Below is a small trained network, with its code and all its weights. Each question gives an input and a target symbol and asks what happens when units are switched off, that is, made to give their printed mean instead of their output.

import numpy as np


def w(rows, s, z=0):
    codes = np.array(rows[::2]) - 128.0
    scale = np.full(codes.shape[1], s)
    scale[-1] = z or s
    return codes * scale


def f(y):
    return np.maximum(y, 0)


def softmax(a):
    e = np.exp(a - a.max(-1, keepdims=True))
    return e / e.sum(-1, keepdims=True)


def log_softmax(a):
    a = a - a.max(-1, keepdims=True)
    return a - np.log(np.exp(a).sum(-1, keepdims=True))


def net(x, mask):
    ids = ['ΔΘΞΣΨαβγεμ'.index(c) for c in x.split()]
    T = len(ids)
    res = E[ids] + P[:T]
    u = 0
    for l in range(2):
        q, k, v = (res @ M[l].T for M in (Q, K, V))
        z = softmax(np.where(np.tri(T) > 0, q @ k.T / 2**0.5, -1e9)) @ v
        res = res + np.where(mask[u], z, O[l][:, -1]) @ O[l][:, :-1]
        u += 1
        y = f(res @ A[l][:, :-1].T + A[l][:, -1])
        res = res + np.where(mask[u : u + 16], y, B[l][:, -1]) @ B[l][:, :-1]
        u += 16
    return log_softmax(res[-1] @ U[:, :-1].T + U[:, -1])


Q, K, V, O, A, B = {}, {}, {}, {}, {}, {}
E = w([
[147,87,74,163,105,172,135,141,152,210,102],'Δ',
[151,77,105,172,244,55,169,187,152,138,54],'Θ',
[36,72,30,128,157,129,181,157,221,122,27],'Ξ',
[165,182,191,69,95,137,193,65,148,210,141],'Σ',
[78,230,61,123,165,138,66,141,136,172,67],'Ψ',
[62,175,119,163,117,132,179,56,207,65,224],'α',
[40,112,144,149,13,178,240,183,161,136,128],'β',
[72,149,53,102,196,7,109,28,65,145,249],'γ',
[65,93,170,163,182,177,239,42,198,102,13],'ε',
[128,238,161,34,132,44,109,182,106,158,65],'μ',
],0.016)
P = w([
[102,92,175,82,209,115,63,135,172,166,236],'0',
[73,33,158,95,182,77,78,120,230,181,162],'1',
[191,127,175,71,181,204,107,114,178,103,170],'2',
[115,115,165,192,123,96,80,183,180,182,142],'3',
[188,188,152,110,137,212,153,158,125,125,112],'4',
[125,145,132,193,95,74,119,156,129,199,83],'5',
[203,196,109,128,116,172,155,107,75,114,101],'6',
[158,145,125,254,52,114,63,120,123,149,59],'7',
[215,155,82,167,60,134,109,62,88,86,58],'8',
[222,168,72,172,54,117,169,81,34,114,55],'9',
[177,192,73,213,41,132,120,75,81,127,62],'10',
],0.0088)
Q[0] = w([
[187,25,179,10,141,151,49,189,59,18,239],'L0H0',
[40,162,213,227,138,24,93,157,157,255,193],'L0H0',
],0.0053)
K[0] = w([
[9,28,245,3,228,207,37,164,212,212,191],'L0H0',
[210,195,69,99,173,205,217,150,52,68,149],'L0H0',
],0.0059)
V[0] = w([
[132,102,152,126,246,129,102,96,135,204,27],'L0H0',
[34,103,4,54,174,166,58,14,159,235,137],'L0H0',
],0.0045)
O[0] = w([
[134,125,107,150,93,182,141,193,46,100,253,222],'L0H0',
[88,192,167,131,129,112,149,215,99,146,71,253],'L0H0',
],0.012,0.0042)
A[0] = w([
[111,158,172,206,164,182,166,147,212,134,131,131],'L0N0',
[144,92,116,165,47,125,133,142,160,179,153,218],'L0N1',
[100,203,62,77,115,191,137,125,120,248,128,250],'L0N2',
[184,137,229,88,128,156,121,85,108,116,99,171],'L0N3',
[158,180,93,100,149,203,174,151,154,89,118,102],'L0N4',
[136,3,126,236,203,130,160,170,110,54,131,165],'L0N5',
[154,109,104,139,158,87,88,107,117,146,98,78],'L0N6',
[185,170,74,106,180,116,111,177,145,130,119,155],'L0N7',
[124,55,175,206,147,210,136,93,113,73,149,82],'L0N8',
[103,204,102,141,61,159,113,93,181,158,114,234],'L0N9',
[158,206,116,91,130,77,119,112,113,81,174,108],'L0N10',
[64,173,120,185,176,130,65,120,74,78,164,114],'L0N11',
[100,102,100,214,108,109,138,128,181,88,106,128],'L0N12',
[178,82,135,170,129,78,192,98,109,51,157,63],'L0N13',
[130,52,151,92,73,143,138,89,162,130,141,134],'L0N14',
[159,131,35,149,201,199,116,128,191,112,158,163],'L0N15',
],0.0072,0.0022)
B[0] = w([
[106,128,113,82,155,88,153,90,125,103,104,226],'L0N0',
[166,99,115,115,177,151,139,136,91,123,127,189],'L0N1',
[143,116,122,174,137,104,66,146,139,84,148,255],'L0N2',
[130,130,63,136,90,53,144,132,129,135,183,148],'L0N3',
[110,148,97,112,155,103,80,79,115,99,115,184],'L0N4',
[126,140,118,96,90,58,145,96,174,156,119,213],'L0N5',
[154,130,132,136,131,88,83,125,108,147,141,141],'L0N6',
[118,94,156,165,120,74,55,1,130,118,145,181],'L0N7',
[80,114,129,89,135,114,118,101,73,173,131,163],'L0N8',
[170,105,171,183,127,54,115,143,116,119,110,219],'L0N9',
[108,54,116,154,96,145,72,85,110,91,75,163],'L0N10',
[150,148,134,139,196,83,160,107,79,133,172,169],'L0N11',
[78,110,79,97,138,96,196,178,83,113,153,208],'L0N12',
[113,142,134,121,153,137,117,132,83,109,102,151],'L0N13',
[208,124,121,126,183,58,94,130,121,168,177,145],'L0N14',
[172,127,83,133,132,98,112,109,130,170,194,176],'L0N15',
],0.0074,0.0088)
Q[1] = w([
[128,129,119,206,151,1,151,131,77,92,167],'L1H0',
[101,115,148,166,129,114,144,139,135,184,119],'L1H0',
],0.0093)
K[1] = w([
[174,92,53,209,10,106,168,71,49,73,38],'L1H0',
[153,255,75,143,133,204,99,61,101,48,134],'L1H0',
],0.0058)
V[1] = w([
[233,24,14,107,174,150,151,254,162,103,101],'L1H0',
[239,144,157,216,130,128,72,157,118,119,121],'L1H0',
],0.0059)
O[1] = w([
[30,95,197,62,154,17,196,226,110,193,147,189],'L1H0',
[43,140,185,46,219,192,116,173,254,97,187,6],'L1H0',
],0.0088,0.002)
A[1] = w([
[134,126,166,190,136,168,85,32,172,74,125,149],'L1N0',
[88,183,103,84,193,239,126,137,224,124,111,59],'L1N1',
[171,53,206,98,114,127,58,140,121,85,178,147],'L1N2',
[141,109,49,69,141,154,187,102,152,113,145,102],'L1N3',
[113,175,161,198,191,46,161,214,73,215,83,179],'L1N4',
[56,138,222,54,179,73,132,139,163,88,163,2],'L1N5',
[205,191,235,73,7,146,142,103,236,240,220,120],'L1N6',
[195,125,179,174,80,184,240,174,190,35,106,128],'L1N7',
[160,110,211,69,130,200,125,106,86,156,149,90],'L1N8',
[196,95,198,111,162,244,206,193,177,145,139,75],'L1N9',
[75,136,145,88,74,79,162,38,133,2,164,134],'L1N10',
[115,111,176,89,231,119,127,118,221,147,89,194],'L1N11',
[155,60,82,141,83,159,90,45,143,178,99,192],'L1N12',
[111,68,144,79,5,122,149,134,132,192,167,148],'L1N13',
[144,101,163,161,93,103,34,115,151,110,75,139],'L1N14',
[162,48,117,116,117,119,36,134,58,50,111,92],'L1N15',
],0.0059,0.0033)
B[1] = w([
[64,133,87,84,105,156,121,158,165,140,150,162],'L1N0',
[164,122,166,185,80,103,184,57,208,92,185,136],'L1N1',
[100,135,121,12,107,134,151,141,103,162,47,142],'L1N2',
[192,111,57,67,161,152,41,167,139,193,113,143],'L1N3',
[146,78,202,123,75,219,98,64,188,60,97,253],'L1N4',
[180,237,94,151,122,96,83,202,140,248,54,157],'L1N5',
[66,149,61,197,27,126,25,147,65,135,101,136],'L1N6',
[76,128,191,223,175,132,78,86,35,143,142,136],'L1N7',
[78,70,47,177,87,85,133,72,115,134,128,128],'L1N8',
[145,148,129,91,174,159,204,123,53,118,142,133],'L1N9',
[158,163,166,108,153,254,133,200,164,140,200,175],'L1N10',
[158,166,102,96,71,125,126,129,161,114,136,160],'L1N11',
[75,166,167,18,105,166,125,135,149,119,134,165],'L1N12',
[149,106,196,249,210,90,107,147,56,189,172,153],'L1N13',
[85,193,162,24,184,153,134,102,77,150,108,158],'L1N14',
[143,146,179,118,115,108,139,164,181,194,146,161],'L1N15',
],0.0057,0.015)
U = w([
[175,8,125,85,161,250,67,167,153,188,118,252],'Δ',
[190,83,183,101,149,73,143,55,196,184,123,53],'Θ',
[28,80,68,104,94,114,123,159,132,118,116,158],'Ξ',
[164,151,102,170,21,145,126,149,117,209,120,75],'Σ',
[120,151,141,217,217,149,97,115,119,157,43,61],'Ψ',
[142,172,153,118,110,135,203,155,164,51,169,184],'α',
[108,100,254,142,116,131,173,121,88,93,99,186],'β',
[67,104,126,107,197,101,124,120,42,200,171,66],'γ',
[93,118,161,109,143,196,170,43,151,230,68,150],'ε',
[111,176,191,45,141,120,177,198,101,167,90,97],'μ',
],0.0055,0.0027)

Each question gives the input, a string of symbols that net reads in full, and the target symbol t.
The units are the heads (2 rows each of Q, K, V and O) and the neurons (one row each of A and B). Each row of codes is followed by its name. A weight is (code - 128) times the scale printed after its matrix; where a second scale follows, it is the last column's (O, A, B and U).
mask holds one flag per unit, layer by layer, with each layer's heads first. A switched-off unit (its flag False) gives its mean, the last column of its rows in O or B, instead of its output. The means were averaged over made-up inputs and are rounded, as every weight is.
A unit's drop is (log p(t) with every unit on - log p(t) with that unit switched off) / (log p(t) with every unit on - log p(t) with every unit switched off).
The circuit of an input: a set's keep is (log p(t) with only the set's units on - log p(t) with every unit switched off) / (log p(t) with every unit on - log p(t) with every unit switched off). Starting from the 12 units with the biggest drops (on a tie, the unit counted first), units are removed one at a time, each time the one whose removal leaves the highest keep (on an exact tie, the one counted first), for as long as the keep stays at least 0.8.
circuit, biggest first: the units of the circuit, biggest drop first
k most important neurons: the k neurons with the biggest drops, biggest first
k most important neurons of layer l: the k neurons of layer l with the biggest drops, biggest first
input Δ ε Δ Ξ Δ Ξ, target μ: circuit, biggest first => L1H0, L1N5, L0N2
input Ψ Θ Ψ Ψ Ψ β, target α: 4 most important neurons => L0N7, L0N2, L1N1, L0N4
input Ψ β Δ ε α Σ, target Σ: circuit, biggest first => L1N6
input Ξ Σ γ μ γ ε Θ, target Θ: circuit, biggest first => L0N5, L0N7
input Ξ Θ α Ξ Ξ Δ α, target μ: circuit, biggest first => L1H0, L1N5, L0N1
input β Δ Ξ Ξ ε Ξ, target Σ: circuit, biggest first => L1H0, L0N4, L0N0, L0N5
input ε Θ Ψ β Ψ Ψ Ξ Θ, target β: circuit, biggest first => L1N4, L1H0
input Θ γ Ψ Ξ μ μ Δ ε ε ε μ, target Σ: 3 most important neurons of layer 0 => L0N5, L0N8, L0N0
input Ξ Σ Θ Θ, target Θ: 3 most important neurons => L0N5, L1N4, L0N15
input γ α Θ Ξ Θ Δ, target γ: circuit, biggest first => L0H0, L1H0, L1N13
input Ψ Σ Δ μ Ξ Δ Θ Ξ, target γ: circuit, biggest first => L0H0, L1N13, L1H0, L0N12
input ε Δ β Δ Ξ Ξ, target β: 2 most important neurons => L1N4, L1N13
input ε Δ γ γ, target Ψ: circuit, biggest first => L0H0, L0N10, L1H0
input Ξ Ψ Ξ Ξ Θ β ε ε ε γ, target Σ: circuit, biggest first => L1H0, L0N8
input Ξ Ξ Ξ Θ ε, target γ: circuit, biggest first => L0H0, L0N8, L1N4
input β Δ Δ Δ ε Δ α Δ Ψ, target μ: circuit, biggest first => L1H0, L0N1
input Ξ ε ε Σ Δ ε μ, target Σ: circuit, biggest first => L1H0, L0N0
input Ξ μ Δ Θ, target μ: circuit, biggest first => L1H0
input Ξ α μ Δ γ, target μ: circuit, biggest first => L1H0, L1N5
input Σ β Δ Δ Ξ γ, target β: 2 most important neurons of layer 0 => L0N11, L0N4
input β Θ μ β Δ Σ, target Σ: 3 most important neurons => L1N6, L1N5, L0N12
input α Ψ Ψ Ξ Ψ, target β: 2 most important neurons => L1N4, L0N11
input Ψ Θ γ Δ Δ ε, target μ: 2 most important neurons => L0N2, L0N8
input Δ β Σ β Ξ, target Θ: most important neuron => L0N15
input ε α Ψ Ψ Ξ Θ, target β: 2 most important neurons => L1N4, L0N4
input β Ξ Θ Ξ μ Ξ Ψ Θ, target α: 2 most important neurons => L0N10, L0N7
input Δ Θ Δ β, target μ: 3 most important neurons => L1N5, L0N2, L0N7
input Ξ Θ Δ γ Ξ Ξ, target β: most important neuron => L1N4
input Ξ Ξ Δ Ξ Ξ ε ε α, target Σ: 2 most important neurons of layer 1 => L1N4, L1N15
input μ ε Δ, target Σ: 2 most important neurons => L0N9, L1N4
